Here is a tiny trained network, its code and every weight. The questions are about switching its units off for an input and a class, where a switched-off unit gives its printed mean instead of its output.

import numpy as np


def w(rows, s, z=0):
    codes = np.array(rows[::2]) - 128.0
    scale = np.full(codes.shape[1], s)
    scale[-1] = z or s
    return codes * scale


def norm(h):
    return h / np.sqrt((h * h).mean(-1, keepdims=True) + 1e-5)


def f(y):
    return np.maximum(y, 0)


def log_softmax(a):
    a = a - a.max(-1, keepdims=True)
    return a - np.log(np.exp(a).sum(-1, keepdims=True))


def net(x, mask):
    res = np.array(x, float).reshape(1, 7) / 4 @ E
    u = 0
    for l in range(2):
        y = f(norm(res) @ A[l][:, :-1].T + A[l][:, -1])
        res = res + np.where(mask[u : u + 10], y, B[l][:, -1]) @ B[l][:, :-1]
        u += 10
    return log_softmax(norm(res)[-1] @ U[:, :-1].T + U[:, -1])


A, B = {}, {}
E = w([
[61,123,14,185,129,51],'x0',
[205,249,134,176,204,127],'x1',
[53,187,84,129,194,134],'x2',
[71,119,111,39,225,234],'x3',
[54,171,245,107,81,76],'x4',
[109,144,120,97,175,218],'x5',
[244,216,129,231,145,190],'x6',
],0.0013)
A[0] = w([
[84,40,50,101,114,138,149],'0.n0',
[210,165,107,170,175,192,174],'0.n1',
[74,102,154,86,91,70,9],'0.n2',
[91,120,190,45,154,254,133],'0.n3',
[153,142,83,197,116,44,12],'0.n4',
[177,141,189,177,62,70,76],'0.n5',
[167,75,105,89,143,169,4],'0.n6',
[161,191,198,147,135,134,16],'0.n7',
[161,189,198,146,132,141,9],'0.n8',
[129,127,129,130,127,128,111],'0.n9',
],0.0026,0.0013)
B[0] = w([
[165,187,210,110,138,165,234],'0.n0',
[70,96,176,67,86,80,239],'0.n1',
[69,65,184,97,104,82,177],'0.n2',
[170,114,56,161,135,48,248],'0.n3',
[206,82,43,148,93,80,191],'0.n4',
[107,132,32,116,255,174,216],'0.n5',
[175,77,124,102,130,159,145],'0.n6',
[172,170,193,111,129,146,166],'0.n7',
[162,180,183,114,138,143,164],'0.n8',
[125,129,125,130,130,130,128],'0.n9',
],0.0029,0.0018)
A[1] = w([
[155,138,91,228,87,69,19],'1.n0',
[142,153,103,248,80,59,42],'1.n1',
[23,195,78,116,208,162,27],'1.n2',
[175,129,76,215,107,46,7],'1.n3',
[4,71,176,75,50,53,50],'1.n4',
[223,171,97,208,170,189,144],'1.n5',
[198,102,183,135,78,100,166],'1.n6',
[195,89,187,159,43,128,135],'1.n7',
[173,237,249,159,126,147,26],'1.n8',
[151,71,114,181,36,183,33],'1.n9',
],0.0029,0.0016)
B[1] = w([
[218,114,25,117,113,50,194],'1.n0',
[241,103,58,89,105,77,207],'1.n1',
[31,206,71,216,162,168,189],'1.n2',
[215,143,23,157,81,17,205],'1.n3',
[47,52,248,115,108,2,255],'1.n4',
[71,102,168,91,86,82,238],'1.n5',
[83,173,104,165,148,150,217],'1.n6',
[67,159,101,176,129,151,206],'1.n7',
[213,217,231,134,131,136,207],'1.n8',
[99,124,134,219,37,187,156],'1.n9',
],0.0033,0.0021)
U = w([
[206,29,93,20,189,223,52],'0',
[220,246,254,141,140,161,200],'1',
[136,70,119,209,25,242,2],'2',
[16,31,224,91,94,33,195],'3',
[10,201,34,139,232,179,107],'4',
[238,134,3,177,74,24,183],'5',
],0.0078,0.002)

Each question gives the input, the list of numbers given to net, and the class t.
The units are the neurons (one row each of A and B). Each row of codes is followed by its name. A weight is (code - 128) times the scale printed after its matrix; where a second scale follows, it is the last column's (A, B and U).
mask holds one flag per neuron, layer by layer. A switched-off neuron (its flag False) gives its mean, the last column of its row in B, instead of its output. The means were averaged over made-up inputs and are rounded, as every weight is.
A unit's drop is (log p(t) with every unit on - log p(t) with that unit switched off) / (log p(t) with every unit on - log p(t) with every unit switched off).
unit that matters most: the unit with the biggest drop
k most important neurons: the k neurons with the biggest drops, biggest first
top k neurons in layer l: the k neurons of layer l with the biggest drops, biggest first
drop when u is switched off: that unit's drop, to one decimal
input [1,4,4,0,-7,0,-1], class 4: unit that matters most	0.n3
input [-3,0,6,2,-6,-8,-3], class 4: top 2 neurons in layer 0	[0.n4, 0.n3]
input [-7,-7,4,0,2,6,2], class 0: 3 most important neurons	[0.n1, 1.n4, 0.n2]
input [7,5,-4,2,1,6,5], class 1: 2 most important neurons	[0.n3, 0.n5]
input [-5,-2,0,1,-5,-8,7], class 1: top 2 neurons in layer 0	[0.n3, 0.n4]
input [-5,-4,8,-1,-3,5,-5], class 4: top 3 neurons in layer 1	[1.n2, 1.n5, 1.n4]
input [-4,-8,7,-7,-8,-1,0], class 2: 3 most important neurons	[0.n3, 0.n0, 1.n9]
input [3,-2,-2,3,-5,3,-1], class 0: top 3 neurons in layer 0	[0.n6, 0.n5, 0.n0]
input [0,8,-1,0,-7,5,-4], class 4: 3 most important neurons	[1.n2, 0.n4, 1.n1]
input [8,-8,-8,0,-4,5,3], class 2: top 2 neurons in layer 0	[0.n0, 0.n3]
input [7,-7,-6,-2,-8,5,-4], class 2: top 3 neurons in layer 0	[0.n1, 0.n0, 0.n2]
input [1,3,-6,7,-8,-6,-2], class 0: drop when 1.n3 is switched off	0.1
input [2,-7,-7,-2,-2,3,5], class 2: drop when 0.n3 is switched off	0.1
input [-1,2,-7,-4,0,5,-1], class 1: most important neuron	[1.n4]
input [0,1,5,0,-6,-1,1], class 4: drop when 1.n4 is switched off	0.1
